In the rows, zero is written as 128.
Facts:
(537) dronifo (74); (653) dronifo (354); (653) dronifo (780); (855) dronifo (780); (533) dronifo (81); (533) dronifo (22)
(783) dronifo (628); (823) dronifo (150); (191) dronifo (820); (191) dronifo (216); (191) dronifo (810); (159) dronifo (238)
(159) dronifo (851); (250) dronifo (819); (267) dronifo (354); (267) dronifo (363); (769) dronifo (481); (769) dronifo (626)
(769) dronifo (145); (758) dronifo (830); (758) dronifo (463); (470) dronifo (697); (470) dronifo (526); (724) dronifo (467)
(724) dronifo (83); (314) dronifo (321); (314) dronifo (403); (854) dronifo (780); (854) dronifo (563); (886) dronifo (845)
(297) dronifo (354); (6) dronifo (58); (6) dronifo (577); (826) dronifo (851); (73) dronifo (628); (25) dronifo (845)
(82) dronifo (357); (31) dronifo (204); (31) dronifo (463); (608) dronifo (318); (882) dronifo (556); (882) dronifo (818)
(882) dronifo (343); (882) dronifo (663); (140) dronifo (277); (820) flodun nebeza; (697) flodun deple; (684) flodun trofek
(810) flodun lopim; (537) flodun gabrum; (271) flodun deple; (277) flodun lopim; (352) flodun gabrum; (638) flodun begim
(74) flodun nebeza; (653) flodun lopim; (855) flodun trofek; (216) flodun deple; (58) flodun begim; (363) flodun trofek
(533) flodun begim; (321) flodun trofek; (783) flodun trofek; (830) flodun nebeza; (81) flodun gabrum; (204) flodun begim
(318) flodun deple; (577) flodun nebeza; (823) flodun lopim; (343) flodun trofek; (145) flodun nebeza; (191) flodun nebeza
(845) flodun begim; (238) flodun gabrum; (745) flodun lopim; (385) flodun nebeza; (159) flodun nebeza; (354) flodun gabrum
(463) flodun lopim; (403) flodun begim; (737) flodun trofek; (250) flodun gabrum; (267) flodun gabrum; (748) flodun lopim
(663) flodun nebeza; (769) flodun deple; (458) flodun begim; (452) flodun deple; (357) flodun lopim; (758) flodun lopim
(83) flodun trofek; (470) flodun deple; (724) flodun nebeza; (314) flodun begim; (563) flodun begim; (90) flodun nebeza
(854) flodun gabrum; (150) flodun trofek; (886) flodun nebeza; (297) flodun lopim; (6) flodun deple; (851) flodun nebeza
(826) flodun trofek; (73) flodun deple; (25) flodun gabrum; (82) flodun lopim; (258) flodun deple; (556) flodun deple
(628) flodun begim; (819) flodun begim; (162) flodun nebeza; (260) flodun trofek; (514) flodun begim; (31) flodun nebeza
(608) flodun begim; (626) flodun gabrum; (481) flodun deple; (882) flodun nebeza; (22) flodun begim; (818) flodun deple
(140) flodun lopim; (780) flodun deple; (467) flodun gabrum; (526) flodun gabrum; (820) skigu b; (697) skigu a
(684) skigu d; (810) skigu b; (537) skigu d; (271) skigu a; (277) skigu a; (352) skigu a
(638) skigu b; (74) skigu a; (653) skigu b; (855) skigu b; (216) skigu a; (58) skigu a
(363) skigu a; (533) skigu c; (321) skigu a; (783) skigu b; (830) skigu d; (81) skigu b
(204) skigu b; (318) skigu a; (577) skigu c; (823) skigu d; (343) skigu d; (145) skigu b
(191) skigu d; (845) skigu a; (238) skigu a; (745) skigu a; (385) skigu b; (159) skigu b
(354) skigu a; (463) skigu a; (403) skigu a; (737) skigu a; (250) skigu c; (267) skigu b
(748) skigu c; (663) skigu d; (769) skigu b; (458) skigu c; (452) skigu c; (357) skigu a
(758) skigu c; (83) skigu a; (470) skigu a; (724) skigu c; (314) skigu a; (563) skigu a
(90) skigu a; (854) skigu d; (150) skigu c; (886) skigu b; (297) skigu b; (6) skigu b
(851) skigu c; (826) skigu b; (73) skigu c; (25) skigu b; (82) skigu a; (258) skigu d
(556) skigu b; (628) skigu c; (819) skigu b; (162) skigu c; (260) skigu b; (514) skigu d
(31) skigu a; (608) skigu a; (626) skigu a; (481) skigu b; (882) skigu a; (22) skigu d
(818) skigu a; (140) skigu c; (780) skigu a; (467) skigu b; (526) skigu c

Known rows:
(159): [124 125 175 138 129 136 136  66 124 123 109 104 132 148 142 133 118 144
 124 142 122 126  95 154 119 122 116 136 127  79 125 139]
(830): [135 144 120 147 114 128 117 185 126 114 109 165 129 130 130 118 138  96
 112 100 116 114 129 132 135 117 136 151 116 183 139 131]
(608): [129 137 123 116 138 131 135 138 131 138 142 124 122 132 131  82 116 109
 155 127 131 144 159 113 129 138 134 117 141 137 130 131]
(6): [128 126 176 139 130 134 136  63 126 123 106 111 137 146 141 130 122 146
 119 142 126 125  93 154 119 121 116 138 123  84 125 138]
(271): [148 130 102 126 134 127 126 147 142 132 133 134 130 134 130 106 118 127
 151 118 132 134 152 106 124 124 121 123 140 113 122 126]
(74): [143 130 102 127 134 131 120 149 145 126 142 134 124 135 129 100 120 127
 155 116 128 134 148 101 125 123 127 125 142 128 128 122]
(758): [123 129 119 145 119 145 145 201 113 127 107 184 124 115 120 162 127  96
 125 118 128 126 150 133 136 135 184 133 134 152 142 148]
(820): [121 125 167 128 134 148 105  71 136 107 112 112 120 153 125 139 127 156
 124 136 122 122  98 146 118 123 111 140 122  55 140 123]
(769): [130 130 159 146 123 123 153  66 115 127 116 108 143 137 152 132 116 152
 109 151 123 123  84 149 120 115 125 141 122 114 107 142]
(845): [127 134 109 114 137 131 124 142 135 126 154 128 118 133 124  77 124 119
 152 126 128 144 155 105 129 132 135 123 136 161 129 119]
(162): [110 111 106 133 125 129 130 196 127 132 127 158 121 121 120 188 126 128
 121 128 121 125 141 122 135 129 145 118 139 131 137 131]
(823): [136 135 129 127 122 126 123 170 124 132 113 125 130 111 135 165 131 110
 105 118 126 127 114 145 135 129 123 143 122 118 130 131]
(514): [113 135 137 123 123 118 119 167 121 130 128 128 125 118 133 133 136 104
 111 121 118 127 124 139 139 134 111 134 118 168 135 127]
(748): [117 118 106 129 122 134 132 198 119 132 126 145 123 108 117 200 129 127
 118 131 129 127 133 125 136 134 158 123 134 118 136 130]
(363): [140 138 103 124 135 117 118 101 134 139 143 126 135 109 125 116 134 140
 145 135 138 121 159 113 123 132 110 112 130 185 123 115]
(204): [112 145 174 145 118 150 139  62 112 108 119 140 128 149 126  64 135 111
 123 132 120 122 106 149 123 127 162 148 109 180 136 135]
(58): [129 135 110 113 138 131 123 146 133 129 151 128 117 130 125  79 122 117
 152 125 129 141 155 105 129 134 133 120 135 156 130 122]
(577): [110 113  96 136 123 127 124 200 130 125 130 157 118 119 117 189 130 128
 115 128 120 125 140 118 134 128 149 123 137 134 136 127]
(470): [150 129 113 129 138 126 129 152 142 139 128 133 131 133 136 112 112 119
 152 119 134 137 152 110 126 126 121 123 148  89 122 132]
(537): [132 130 133 128 127 108 126 159 122 134 114 128 129 121 134 141 135 111
 105 113 126 122 116 141 138 134 110 137 116 113 126 133]

Rows:
No name comes twice in this set of rows, the named rows included.
[145 143 123 143 135 140 137 156 135 131 118 169 131 141 135  66 115  92
 158 106 129 132 167 110 127 126 153 132 144 153 132 139] => (31)
[133 109 106 110 122 127 127 149 147 134 142 121 139 131 119  88 134 104
 142 103 131 134 140 103 121 115 109 116 135 121 124 110] => (818)
[127 135 104 123 135 132 119 109 133 145 155 112 130 110 126  94 133 138
 161 133 131 122 158 115 124 136 115 116 136 202 132 115] => (563)
[151 128 101 117 145 137  99 152 152 121 129 134 114 142 120 120 122 136
 155 114 134 138 156 103 124 129 117 121 140  66 137 120] => (216)
[120 127 164 136 125 140 132  67 125 120 116 111 135 146 135 119 127 145
 118 140 122 120  92 149 119 120 120 141 125 101 129 131] => (385)
[ 93 115 129 130 127 125 138 189 116 139 131 149 113 119 122 173 123 112
 124 137 123 136 152 131 140 145 151 112 135 148 136 139] => (533)
[116 116  99 130 125 117 129 183 120 126 133 152 116 118 112 173 135 131
 119 127 128 127 134 119 140 137 154 118 123 124 131 132] => (526)
[121 128 175 139 126 128 133  17 117 138 113  88 148 124 138 127 136 165
 123 152 134 104  96 166 117 131  99 134 121 131 127 132] => (267)
[112 105 164 121 111 135 132  60 130 117 123  98 146 144 124 112 144 129
 110 125 122 120  83 146 114 108 106 131 117 109 127 117] => (556)
[127 134 131 134 122 108 120 122 122 149 117 115 141  96 139 160 140 132
 119 124 129 104 119 155 133 137  86 132 120 160 130 126] => (854)

The same objects again, as new rows of numbers:
Known rows:
(73): [129 148 114 160  96 143 164 163  97  82 211 145 179 168  59 115 145  34
 138 116 175  83  86 121 119 131 165 173 129 136 137 147 170  84  12]
(638): [107 121 132 120 153 109 127 124 137 139 106 134 102 114 133 145 112 128
 124 101 130 141 141 128 124 144 120 128 138 174 125 129 134 138 131]
(250): [152 147  93 157  88 164 183 141  99  87 178 134 157 193  89 133 135  66
 115 129 184  75  91 160 122 168 159 135 109 163 140 124 164 106  49]
(145): [132 118 129 120 151 114 118 127 138 147 108 137 108 104 118 140 116 125
 108 105 110 136 138 132 133 146 126 123 160 142 134 118 132 108 134]
(458): [145 144  83 158  85 168 170 129  93  90 174 137 136 177  92 118 128  73
 112 119 186  72  80 150 115 172 178 126 113 181 137 126 151 100  53]
(343): [122  99 126  75 152  97  85 111 116 176 105 127 137 111 174 114 138 184
 186 104  88 176 190 126 129 100 104  95 100  77 107  93  97 156 174]
(150): [172 148  65 161  97 151 156 138  89  90 183 125 145 189  86 116 134  75
 127 123 175  57  92 169 138 164 177 121 126 146 144 113 154  81  58]
(452): [160 148  84 183  80 156 162 131  85  91 185 137 143 181  72 112 122  69
  99 129 164  79  89 152 120 163 186 136 131 166 130 119 152  85  54]
(783): [104 127 143 101 181  79 117 164 146 130 142 131 145 112 115 149 142  96
 180  91 128 129 150 118 147 103  99 158 147 110 140 145 154 118  94]
(271): [126 136 149 157 121 128 124 114 128 117 127 115 116 126 122 111 125 148
 127 143 126 132 126 112 115 106 125 135 144 115 112 142 106 143 141]
(191): [113  94 147  64 135 120  96 118 131 183 102 144 151  91 174 122 140 167
 153 118  79 192 172 110 123 106 102 108  98  80 115 100 106 148 174]
(277): [138 134 130 138 124 134 105 121 134 127 127 115 116 103 131 106 130 144
 123 147 115 118 109 112 135 106 138 123 149 100 131 138 107 111 151]
(577): [169 140  80 156  84 174 159 134  94  98 176 140 144 166  75 112 132  69
  97 124 166  68  76 155 124 174 183 121 134 149 148 115 149  69  58]
(318): [126 137 149 157 120 127 124 114 127 118 127 115 114 125 123 111 125 148
 129 143 126 132 126 112 116 105 125 134 144 117 110 141 106 142 141]
(267): [127 116 136 122 175 124 130 157 146 138 124 158 121 143 126 154 135 126
 116 120 110 153 158 151 130 171  93 158  91 151 153 171 129 159 148]
(297): [139 114 115 123 167 124  97 167 148 149 134 163 128 114 125 143 131 118
  90 139  76 149 136 143 155 164 123 162 102 137 171 171 131 114 164]
(514): [ 94  96 145  70 138 113 101 105 122 176  98 141 131 100 182 117 132 179
 170 105  99 193 178 105 108 108 102 105  86 113 102 105  98 175 170]
(25): [120 135 140 149 146 101 163 158 156 152  93 106 162 120 167 156 125  97
  95 110 117 135 148 136 140 156 105  98 114 169 109 142 173 180 133]
(258): [111 100 147  95 133 101  93 106 115 177 110 139 138 104 161 111 127 175
 157 114  77 200 187 108 113  98 111 115 104  97  92  99  99 160 171]
(608): [106 136 153 125 124 140 138 124 145 115 117 117 122 121 151 129 135 142
 141 146 148 129 117 108 118 111 109 135 115 131 124 152 117 161 141]

Rows:
No name comes twice in this set of rows, the named rows included.
[172 144  64 166  82 162 143 138  92 100 184 138 146 159  79 106 127  66
  95 133 153  66  72 152 138 164 199 125 134 150 149 116 153  55  64] => (748)
[131 131 134 143 138 110 147 161 161 161  95 113 167  95 163 149 125  91
  74 118  98 133 131 131 149 159 120  96 128 155 123 141 172 147 140] => (886)
[136 122 112 129 151 103 100 131 135 149 116 134 108  97 120 133 112 124
 108 112  97 133 134 129 147 138 142 124 162 143 136 119 134  91 141] => (810)
[107 110 112 104 151 119 108 169 140 137 116 159 134 122 117 165 114 127
  72 152  88 151 127 148 160 146 133 155 104 121 180 145 156 125 151] => (653)
[103  99 156  68 141 109 113 116 129 172 103 137 151 116 180 132 141 172
 175 114  98 194 189 116 115 103  84 114  82  94 102 104 109 181 166] => (537)
[121  99 126  74 151  97  86 114 119 177 107 127 140 112 176 116 139 182
 186 107  87 178 190 125 130  98 101  99  98  77 108  93 101 157 176] => (684)
[132 120 146 136 153 160 127 144 136 117 137 145 115 153 128 116 152 157
 127 148 124 138 138 139 111 150  95 151  78 104 155 195  86 182 162] => (354)
[132 137 136 134 122 135 111 132 143 125 129 116 131 105 138 118 135 136
 123 159 114 121 108 110 141 103 129 133 137 100 135 144 120 115 151] => (82)
[123 132 152 135 131 136 138 113 131 115 117 111 109 136 131 117 133 154
 147 129 148 123 132 122 110 115 109 122 135 112 117 139 104 160 137] => (626)
[132 141 156 129 126 136 140 105 144 111 118 113 109 139 143 136 133 154
 156 147 150 127 132 124 118 108  98 138 134 128 113 128 110 142 145] => (238)
[129 131 149 125 124 145 126 126 143 124 120 119 126 113 132 120 136 141
 123 147 127 124 113 114 126 113 118 127 138  98 134 142 112 131 144] => (882)
[189 160  92 140  69 174 168 117 127  91 181 142 142 174 106 158 131  66
 118 168 171  76  76 160 150 156 156 162 131 189 138  86 166  28  80] => (851)
[122 133 152 135 131 137 138 116 132 114 116 112 113 137 132 120 134 152
 146 132 147 123 131 121 111 114 106 125 132 112 118 140 105 161 137] => (352)
[ 88 118 114  92 149  92 132 156 132 120  98 126 136 146 121 186 103 138
 106 139 125 137 142 158 162 121 123 133 122 115 162 106 176 146 127] => (855)

